Read these off the array that follows. Indices start at 1.
1) Find the entry in the top-right corner.
2) Find the bottom-right entry.
3) Find the entry directly below the smallest entry.
4) Find the entry directly below 12.
5) Find the entry at row 3, column 1.
6) Find the entry at row 3, column 3.
7) Find the top-left entry.
8) Find the entry just right of the largest entry.
[[ 20  46 -35   7 -22  -8  24 -39 -14]
 [ 19  42 -31   3 -19  -9  26 -35 -13]
 [  8   4  -9  21 -24  38  21 -21  35]
 [  6   3  -5  23 -21  34   3   4  38]
 [  8  12 -10  21 -20  19  -8  15  27]
 [  7  13  -8  25 -19  17 -23  33  31]
 [  1 -14  15 -23   6  13  31   7  23]
 [ 19  44 -34  10 -22  -8  16 -28 -10]]
1) -14
2) -10
3) -35
4) 13
5) 8
6) -9
7) 20
8) -35

m = array([8131, 5830, 7636, 1780, 5463])
Report the second entry from the left.
Answer: 5830
Report the 1st entry from the right.
Answer: 5463
The 2nd largest entry is 7636

Questions about the row below.
1) The entry just left of -36?
2) The smallest entry?
3) The entry just left of 39?
[-13  39  46 -36]
1) 46
2) -36
3) -13

Questions about the row below.
1) What is the 3rd entry from the left?
2) What is the entry just left of the centre entry?
3) What is the last entry?
[-14 -47 -37   8 -40]
1) -37
2) -47
3) -40

B = [ 12   7 -44   0   0 -32 -26  35  -7   6 -32   3  -7  29  12 -38]
The second entry from the left is 7
The 5th entry from the end -> 3
Read off the entry just right of -26.
A: 35
The entry just right of 35 is -7
Read off the 2nd largest entry.
A: 29
The first entry from the right -> -38
